Below are the code and all the weights of a small trained network. Each question names an input and a class and asks about switching units off, where a switched-off unit gives its printed mean instead of its output.

import numpy as np


def w(rows, s, z=0):
    codes = np.array(rows[::2]) - 128.0
    scale = np.full(codes.shape[1], s)
    scale[-1] = z or s
    return codes * scale


def f(y):
    return np.maximum(y, 0)


def log_softmax(a):
    a = a - a.max(-1, keepdims=True)
    return a - np.log(np.exp(a).sum(-1, keepdims=True))


def net(x, mask):
    res = np.array(x, float).reshape(1, 7) / 4 @ E
    y = f(res @ A[0][:, :-1].T + A[0][:, -1])
    res = res + np.where(mask, y, B[0][:, -1]) @ B[0][:, :-1]
    return log_softmax(res[-1] @ U[:, :-1].T + U[:, -1])


A, B = {}, {}
E = w([
[128,127,128],'x0',
[248,152,61],'x1',
[128,127,129],'x2',
[129,128,129],'x3',
[127,128,128],'x4',
[70,232,43],'x5',
[151,220,224],'x6',
],0.011)
A[0] = w([
[85,116,42,124],'n0',
[194,167,64,45],'n1',
[146,95,156,58],'n2',
[219,139,90,89],'n3',
[31,107,215,2],'n4',
[131,177,170,82],'n5',
[120,92,95,55],'n6',
[52,145,178,118],'n7',
[122,220,142,135],'n8',
[152,103,87,124],'n9',
[110,179,99,2],'n10',
[111,47,109,96],'n11',
[119,194,203,107],'n12',
[115,109,99,106],'n13',
[154,156,153,46],'n14',
[138,152,151,54],'n15',
[148,173,85,158],'n16',
[147,159,153,91],'n17',
[121,105,174,121],'n18',
[88,210,79,137],'n19',
[175,90,158,42],'n20',
[51,64,144,113],'n21',
[116,97,101,48],'n22',
[110,167,163,116],'n23',
[141,85,113,130],'n24',
[55,168,107,90],'n25',
[159,91,179,138],'n26',
[135,148,148,69],'n27',
[136,181,248,84],'n28',
[78,41,101,94],'n29',
[106,113,108,176],'n30',
[121,140,117,179],'n31',
[140,148,151,47],'n32',
[182,96,152,90],'n33',
[58,172,98,68],'n34',
[224,98,130,118],'n35',
[225,98,135,112],'n36',
[160,61,186,89],'n37',
[146,198,54,116],'n38',
[153,155,163,106],'n39',
[98,86,78,55],'n40',
],0.015,0.0097)
B[0] = w([
[239,177,166,216],'n0',
[36,254,121,197],'n1',
[50,26,39,154],'n2',
[24,243,69,210],'n3',
[48,226,101,225],'n4',
[185,159,66,183],'n5',
[172,163,45,152],'n6',
[55,206,158,229],'n7',
[201,128,138,234],'n8',
[207,135,166,178],'n9',
[58,29,48,157],'n10',
[186,169,98,193],'n11',
[217,118,77,235],'n12',
[134,144,116,155],'n13',
[157,160,60,146],'n14',
[155,111,64,141],'n15',
[139,111,251,207],'n16',
[155,128,86,161],'n17',
[110,111,180,180],'n18',
[38,4,100,251],'n19',
[91,47,106,167],'n20',
[67,233,188,218],'n21',
[151,140,45,144],'n22',
[196,148,118,188],'n23',
[185,139,138,173],'n24',
[116,54,133,206],'n25',
[128,12,90,204],'n26',
[140,119,53,140],'n27',
[200,139,81,255],'n28',
[223,163,81,209],'n29',
[161,126,173,180],'n30',
[137,95,172,175],'n31',
[146,119,72,137],'n32',
[103,46,98,179],'n33',
[131,36,103,201],'n34',
[47,202,192,216],'n35',
[75,164,190,215],'n36',
[61,14,55,212],'n37',
[92,2,141,232],'n38',
[162,139,90,172],'n39',
[208,162,33,170],'n40',
],0.0061,0.012)
U = w([
[96,9,159,90],'0',
[78,129,175,91],'1',
[195,80,143,72],'2',
[139,64,214,249],'3',
],0.014,0.016)

Each question gives the input, the list of numbers given to net, and the class t.
The units are the neurons (one row each of A and B). Each row of codes is followed by its name. A weight is (code - 128) times the scale printed after its matrix; where a second scale follows, it is the last column's (A, B and U).
mask holds one flag per neuron, in row order. A switched-off neuron (its flag False) gives its mean, the last column of its row in B, instead of its output. The means were averaged over made-up inputs and are rounded, as every weight is.
A unit's drop is (log p(t) with every unit on - log p(t) with that unit switched off) / (log p(t) with every unit on - log p(t) with every unit switched off).
The circuit of an input: a set's keep is (log p(t) with only the set's units on - log p(t) with every unit switched off) / (log p(t) with every unit on - log p(t) with every unit switched off). Starting from the 12 units with the biggest drops (on a tie, the unit counted first), units are removed one at a time, each time the one whose removal leaves the highest keep (on an exact tie, the one counted first), for as long as the keep stays at least 0.8.
circuit, biggest first: the units of the circuit, biggest drop first
k most important neurons: the k neurons with the biggest drops, biggest first
drop of u: that unit's drop, to one decimal
input [6,-5,7,-4,1,2,-6], class 2: circuit, biggest first -> n29; n0
input [-6,5,-7,5,-5,7,0], class 0: circuit, biggest first -> n38
input [-6,6,-6,5,3,-7,6], class 0: 2 most important neurons -> n37; n26
input [2,-3,-6,-8,6,-4,-5], class 2: circuit, biggest first -> n29; n11
input [-2,6,-7,6,1,3,5], class 1: 2 most important neurons -> n1; n3
input [2,3,1,-6,7,-3,5], class 2: circuit, biggest first -> n28; n19
input [5,8,-2,-5,8,3,8], class 1: 3 most important neurons -> n1; n3; n35
input [-5,4,-5,2,-8,2,-2], class 3: 2 most important neurons -> n4; n7
input [-6,-7,-3,-6,2,-3,-6], class 1: 2 most important neurons -> n21; n4
input [6,-8,-5,-2,-6,-8,3], class 0: 2 most important neurons -> n37; n26
input [-4,-4,-1,4,-6,6,6], class 0: circuit, biggest first -> n19; n34
input [-6,6,2,8,-7,-3,-1], class 1: circuit, biggest first -> n3; n35
input [-2,-7,-1,-8,-8,-5,0], class 1: 2 most important neurons -> n4; n21
input [-2,-8,1,5,-2,-3,2], class 1: circuit, biggest first -> n4
input [1,-5,7,-7,-8,-2,5], class 1: 2 most important neurons -> n4; n7
input [1,7,-3,-8,0,-2,-6], class 1: 3 most important neurons -> n3; n35; n1
input [-3,-5,0,-2,-4,8,2], class 0: drop of n19 -> 0.1
input [-2,-2,5,8,3,-2,5], class 2: drop of n39 -> 0.0
input [-7,8,4,-1,-6,-2,6], class 1: drop of n35 -> 0.1
input [1,-4,8,-5,8,-8,6], class 0: circuit, biggest first -> n37
input [3,-3,0,-1,1,6,3], class 0: circuit, biggest first -> n19; n34
input [-3,7,-4,-1,2,3,-5], class 1: drop of n3 -> 0.4
